Below are the code and all the weights of a small trained network. Each question names an input and a target symbol and asks about switching units off, where a switched-off unit gives its printed mean instead of its output.

import numpy as np


def w(rows, s, z=0):
    codes = np.array(rows[::2]) - 128.0
    scale = np.full(codes.shape[1], s)
    scale[-1] = z or s
    return codes * scale


def f(y):
    return y / 2 * (1 + np.tanh(0.7978845608 * (y + 0.044715 * y**3)))


def softmax(a):
    e = np.exp(a - a.max(-1, keepdims=True))
    return e / e.sum(-1, keepdims=True)


def log_softmax(a):
    a = a - a.max(-1, keepdims=True)
    return a - np.log(np.exp(a).sum(-1, keepdims=True))


def net(x, mask):
    ids = ['ΘΛΠΨαβγδεζημξστφ'.index(c) for c in x.split()]
    T = len(ids)
    res = E[ids] + P[:T]
    r = res
    for j in range(3):
        rows = slice(2 * j, 2 * j + 2)
        q, k, v = (r @ M[0][rows].T for M in (Q, K, V))
        z = softmax(np.where(np.tri(T) > 0, q @ k.T / 2**0.5, -1e9)) @ v
        o = O[0][rows]
        res = res + np.where(mask[j], z, o[:, -1]) @ o[:, :-1]
    y = f(res @ A[0][:, :-1].T + A[0][:, -1])
    res = res + np.where(mask[3:19], y, B[0][:, -1]) @ B[0][:, :-1]
    return log_softmax(res[-1] @ U[:, :-1].T + U[:, -1])


Q, K, V, O, A, B = {}, {}, {}, {}, {}, {}
E = w([
[102,159,78,152],'Θ',
[119,153,77,148],'Λ',
[99,120,115,200],'Π',
[107,118,113,194],'Ψ',
[3,84,195,226],'α',
[130,153,88,136],'β',
[130,123,91,186],'γ',
[175,115,225,123],'δ',
[126,153,66,146],'ε',
[162,133,143,199],'ζ',
[132,160,53,146],'η',
[119,158,74,143],'μ',
[184,196,48,235],'ξ',
[106,128,79,132],'σ',
[4,240,240,57],'τ',
[222,56,85,76],'φ',
],0.0052)
P = w([
[35,118,83,136],'0',
[1,123,44,124],'1',
[173,191,189,202],'2',
[95,157,129,105],'3',
[18,106,59,81],'4',
[203,186,227,146],'5',
[137,143,160,77],'6',
[41,105,77,86],'7',
[186,198,253,134],'8',
[80,186,161,116],'9',
],0.0073)
Q[0] = w([
[187,122,156,220],'h1',
[187,122,158,222],'h1',
[102,87,94,90],'h2',
[101,86,94,91],'h2',
[247,102,192,143],'h3',
[229,141,194,192],'h3',
],0.012)
K[0] = w([
[168,14,10,179],'h1',
[167,13,11,177],'h1',
[99,71,66,110],'h2',
[98,70,66,109],'h2',
[57,126,80,195],'h3',
[59,146,108,200],'h3',
],0.011)
V[0] = w([
[166,68,47,254],'h1',
[89,187,216,7],'h1',
[177,172,199,170],'h2',
[84,89,43,74],'h2',
[208,25,98,86],'h3',
[37,216,193,171],'h3',
],0.0075)
O[0] = w([
[162,102,153,254,8],'h1',
[89,156,110,3,249],'h1',
[232,143,214,175,116],'h2',
[38,122,30,84,136],'h2',
[112,11,73,107,8],'h3',
[132,237,213,135,254],'h3',
],0.0062,0.0048)
A[0] = w([
[82,21,64,109,142],'n1',
[74,32,57,119,145],'n2',
[153,155,95,117,198],'n3',
[224,146,158,254,144],'n4',
[210,170,200,154,126],'n5',
[113,163,151,53,138],'n6',
[111,164,163,48,101],'n7',
[240,175,202,183,196],'n8',
[71,175,35,68,181],'n9',
[98,113,168,136,198],'n10',
[110,162,162,42,114],'n11',
[79,23,58,116,149],'n12',
[222,147,156,254,147],'n13',
[107,161,163,37,119],'n14',
[206,172,203,197,253],'n15',
[84,117,186,183,242],'n16',
],0.0069,0.004)
B[0] = w([
[176,5,49,226,143],'n1',
[143,37,40,192,146],'n2',
[163,209,150,89,154],'n3',
[157,204,20,210,171],'n4',
[200,75,116,185,185],'n5',
[184,111,117,77,229],'n6',
[202,95,110,85,225],'n7',
[209,89,130,203,206],'n8',
[110,166,40,86,254],'n9',
[78,88,219,109,154],'n10',
[201,96,115,76,233],'n11',
[158,12,42,229,145],'n12',
[159,206,25,210,171],'n13',
[196,96,118,72,241],'n14',
[199,92,169,201,212],'n15',
[10,107,254,190,166],'n16',
],0.005,0.0095)
U = w([
[102,134,129,136,42],'Θ',
[125,117,131,128,13],'Λ',
[95,127,164,128,128],'Π',
[99,128,157,129,111],'Ψ',
[31,118,248,119,255],'α',
[118,114,124,130,18],'β',
[106,124,145,132,76],'γ',
[187,13,213,108,171],'δ',
[105,120,122,136,59],'ε',
[160,120,163,156,177],'ζ',
[106,125,113,138,59],'η',
[115,122,126,134,39],'μ',
[156,205,95,185,168],'ξ',
[57,133,74,153,180],'σ',
[132,233,91,59,180],'τ',
[179,2,73,118,81],'φ',
],0.0057,0.0043)

Each question gives the input, a string of symbols that net reads in full, and the target symbol t.
The units are the heads (2 rows each of Q, K, V and O) and the neurons (one row each of A and B). Each row of codes is followed by its name. A weight is (code - 128) times the scale printed after its matrix; where a second scale follows, it is the last column's (O, A, B and U).
mask holds one flag per unit, heads first, then neurons. A switched-off unit (its flag False) gives its mean, the last column of its rows in O or B, instead of its output. The means were averaged over made-up inputs and are rounded, as every weight is.
A unit's drop is (log p(t) with every unit on - log p(t) with that unit switched off) / (log p(t) with every unit on - log p(t) with every unit switched off).
The circuit of an input: a set's keep is (log p(t) with only the set's units on - log p(t) with every unit switched off) / (log p(t) with every unit on - log p(t) with every unit switched off). Starting from the 12 units with the biggest drops (on a tie, the unit counted first), units are removed one at a time, each time the one whose removal leaves the highest keep (on an exact tie, the one counted first), for as long as the keep stays at least 0.8.
units of the circuit, in order: the units of the circuit, biggest drop first
unit that matters most: the unit with the biggest drop
heads that matter: for each layer, one digit per head in row order, 1 if its drop is at least 0.15 and else 0, layers parted by /
drop when u is switched off: that unit's drop, to one decimal
input ε ξ σ, target ξ: heads that matter => 100
input σ α ξ Π τ Λ, target ξ: unit that matters most => h1
input σ ζ Ψ τ σ φ, target ξ: heads that matter => 110
input τ τ ξ σ ε φ η Ψ, target φ: heads that matter => 011
input ξ Π τ ξ φ μ Θ τ α, target ξ: heads that matter => 110
input σ Ψ φ α σ τ τ τ ε, target ξ: heads that matter => 110
input α σ Π Θ τ φ σ μ, target φ: heads that matter => 011
input τ τ Θ, target ξ: heads that matter => 111
input τ τ ε τ γ τ φ Ψ, target φ: heads that matter => 111
input σ σ Θ η σ Ψ, target ξ: heads that matter => 110
input Λ α φ σ Π, target φ: units of the circuit, in order => (h3, n1)
input σ σ τ σ α, target τ: units of the circuit, in order => (h1, n9, n15, h2)
input μ φ Ψ δ τ τ η δ, target τ: heads that matter => 100
input α τ β τ Π, target τ: heads that matter => 101
input σ β τ η Θ φ Π η, target φ: unit that matters most => h3
input β τ η, target ξ: heads that matter => 100
input τ τ α τ τ τ φ ε, target φ: heads that matter => 111
input σ ξ τ β ε τ τ η, target τ: drop when h1 is switched off => 0.3
input ε τ τ ε σ σ σ σ τ σ, target τ: drop when h1 is switched off => 0.6
input Θ ξ σ τ Θ ξ ε σ Π, target ξ: drop when n13 is switched off => 0.4
